Below are the code and all the weights of a small trained network. Each question names an input and a target symbol and asks about switching units off, where a switched-off unit gives its printed mean instead of its output.

import numpy as np


def w(rows, s, z=0):
    codes = np.array(rows[::2]) - 128.0
    scale = np.full(codes.shape[1], s)
    scale[-1] = z or s
    return codes * scale


def f(y):
    return y / 2 * (1 + np.tanh(0.7978845608 * (y + 0.044715 * y**3)))


def softmax(a):
    e = np.exp(a - a.max(-1, keepdims=True))
    return e / e.sum(-1, keepdims=True)


def log_softmax(a):
    a = a - a.max(-1, keepdims=True)
    return a - np.log(np.exp(a).sum(-1, keepdims=True))


def net(x, mask):
    ids = ['βδεζηθμξπστφψω'.index(c) for c in x.split()]
    T = len(ids)
    res = E[ids] + P[:T]
    r = res
    for j in range(3):
        rows = slice(2 * j, 2 * j + 2)
        q, k, v = (r @ M[0][rows].T for M in (Q, K, V))
        z = softmax(np.where(np.tri(T) > 0, q @ k.T / 2**0.5, -1e9)) @ v
        o = O[0][rows]
        res = res + np.where(mask[j], z, o[:, -1]) @ o[:, :-1]
    y = f(res @ A[0][:, :-1].T + A[0][:, -1])
    res = res + np.where(mask[3:11], y, B[0][:, -1]) @ B[0][:, :-1]
    return log_softmax(res[-1] @ U[:, :-1].T + U[:, -1])


Q, K, V, O, A, B = {}, {}, {}, {}, {}, {}
E = w([
[125,140,115,69],'β',
[141,81,152,107],'δ',
[109,184,112,113],'ε',
[109,178,132,157],'ζ',
[84,34,60,147],'η',
[56,131,13,123],'θ',
[89,65,98,201],'μ',
[68,110,59,201],'ξ',
[122,131,162,186],'π',
[141,73,181,176],'σ',
[194,156,255,84],'τ',
[173,194,211,78],'φ',
[104,203,105,111],'ψ',
[76,77,59,165],'ω',
],0.013)
P = w([
[138,138,113,126],'0',
[46,109,145,133],'1',
[88,131,126,82],'2',
[54,128,167,72],'3',
[155,124,79,138],'4',
[131,138,106,115],'5',
[177,145,80,141],'6',
[115,129,111,114],'7',
[127,135,112,130],'8',
[1,117,197,85],'9',
[129,131,112,127],'10',
[126,133,112,129],'11',
[176,128,82,151],'12',
[127,135,115,134],'13',
],0.0093)
Q[0] = w([
[253,165,126,134],'head 1',
[140,93,29,160],'head 1',
[106,107,92,69],'head 2',
[168,19,148,92],'head 2',
[230,143,89,148],'head 3',
[118,95,56,155],'head 3',
],0.033)
K[0] = w([
[32,168,246,13],'head 1',
[14,42,92,242],'head 1',
[164,83,92,31],'head 2',
[251,13,218,88],'head 2',
[14,84,209,76],'head 3',
[57,217,108,183],'head 3',
],0.023)
V[0] = w([
[163,26,109,4],'head 1',
[134,24,147,177],'head 1',
[114,156,116,162],'head 2',
[114,110,101,135],'head 2',
[95,151,72,111],'head 3',
[141,147,168,75],'head 3',
],0.021)
O[0] = w([
[5,74,193,92,253],'head 1',
[55,188,145,190,197],'head 1',
[129,104,126,77,66],'head 2',
[119,166,106,94,139],'head 2',
[122,50,106,121,171],'head 3',
[114,137,164,74,156],'head 3',
],0.015,0.003)
A[0] = w([
[174,126,59,94,205],'neuron 1',
[151,166,255,95,21],'neuron 2',
[217,143,151,55,105],'neuron 3',
[68,200,27,48,73],'neuron 4',
[129,133,186,242,73],'neuron 5',
[131,233,147,38,111],'neuron 6',
[173,185,221,110,254],'neuron 7',
[198,99,222,79,51],'neuron 8',
],0.0066,0.006)
B[0] = w([
[70,123,187,182,232],'neuron 1',
[194,73,150,174,174],'neuron 2',
[205,101,57,135,191],'neuron 3',
[167,24,173,153,161],'neuron 4',
[112,164,72,60,185],'neuron 5',
[89,186,99,134,169],'neuron 6',
[205,191,197,71,253],'neuron 7',
[80,157,7,74,168],'neuron 8',
],0.019,0.0051)
U = w([
[84,94,82,3,165],'β',
[85,147,199,87,217],'δ',
[128,111,64,75,111],'ε',
[186,114,128,121,184],'ζ',
[11,148,50,113,47],'η',
[106,28,115,152,69],'θ',
[63,200,19,108,136],'μ',
[84,147,87,192,97],'ξ',
[144,199,130,129,151],'π',
[86,229,95,64,92],'σ',
[185,138,160,21,2],'τ',
[126,174,54,19,62],'φ',
[125,105,47,80,135],'ψ',
[64,146,43,122,117],'ω',
],0.0055,0.0063)

Each question gives the input, a string of symbols that net reads in full, and the target symbol t.
The units are the heads (2 rows each of Q, K, V and O) and the neurons (one row each of A and B). Each row of codes is followed by its name. A weight is (code - 128) times the scale printed after its matrix; where a second scale follows, it is the last column's (O, A, B and U).
mask holds one flag per unit, heads first, then neurons. A switched-off unit (its flag False) gives its mean, the last column of its rows in O or B, instead of its output. The means were averaged over made-up inputs and are rounded, as every weight is.
A unit's drop is (log p(t) with every unit on - log p(t) with that unit switched off) / (log p(t) with every unit on - log p(t) with every unit switched off).
The circuit of an input: a set's keep is (log p(t) with only the set's units on - log p(t) with every unit switched off) / (log p(t) with every unit on - log p(t) with every unit switched off). Starting from all 11 units, units are removed one at a time, each time the one whose removal leaves the highest keep (on an exact tie, the one counted first), for as long as the keep stays at least 0.8.
circuit, biggest first: the units of the circuit, biggest drop first
top k neurons: the k neurons with the biggest drops, biggest first
which heads matter: for each layer, one digit per head in row order, 1 if its drop is at least 0.15 and else 0, layers parted by /
input ψ δ δ δ δ β ε, target δ: circuit, biggest first -> head 1; neuron 8
input δ β β β φ ζ ζ δ δ σ π β δ, target σ: circuit, biggest first -> head 1; head 3; neuron 5; neuron 7
input δ β π δ δ δ η δ δ θ ζ β ζ, target θ: circuit, biggest first -> head 3; neuron 7
input δ ε δ ζ β ζ σ π ψ σ φ δ π, target σ: top neuron -> neuron 5
input θ ε τ δ, target θ: circuit, biggest first -> head 3; head 2
input β π η ζ μ δ δ β β ξ δ δ π, target ξ: circuit, biggest first -> head 3; head 1; neuron 1
input δ δ π, target δ: circuit, biggest first -> head 1; neuron 8
input δ β π ζ ζ ζ ζ δ, target ζ: circuit, biggest first -> head 1; neuron 3
input σ δ δ δ, target σ: which heads matter -> 101
input β ψ σ ε φ σ β δ δ φ θ, target θ: top 2 neurons -> neuron 4; neuron 1
input σ δ π π τ ξ β β ξ β, target β: which heads matter -> 100
input θ σ θ φ β π ζ, target φ: top 2 neurons -> neuron 8; neuron 6
input η δ δ σ, target η: circuit, biggest first -> head 1; head 3; neuron 5
input ψ π β ψ σ, target ζ: circuit, biggest first -> head 1
input ε σ τ δ β, target σ: circuit, biggest first -> head 1; head 3; neuron 7; neuron 6
input δ δ δ σ σ δ π β φ π, target π: which heads matter -> 100
input δ δ δ δ π θ π σ ζ σ β ξ, target ξ: top 2 neurons -> neuron 1; neuron 7
input ω β δ θ ε τ, target τ: which heads matter -> 011
input π τ ζ δ, target π: which heads matter -> 100
input τ β δ, target τ: top neuron -> neuron 7
input δ π μ δ δ φ θ δ φ β, target θ: circuit, biggest first -> head 3; head 1; neuron 1
input ω η β μ π ζ β β π μ μ π ζ, target μ: circuit, biggest first -> head 1; neuron 5
input μ ψ ζ δ ξ β δ θ δ τ σ ψ δ, target τ: which heads matter -> 001
input ζ ξ β δ β, target ξ: which heads matter -> 101
input π θ δ β, target π: which heads matter -> 100
input ξ δ ψ, target ξ: top 2 neurons -> neuron 1; neuron 7
input β μ β δ β ω π, target δ: top 3 neurons -> neuron 8; neuron 3; neuron 5
input μ δ δ τ β σ θ, target θ: which heads matter -> 011
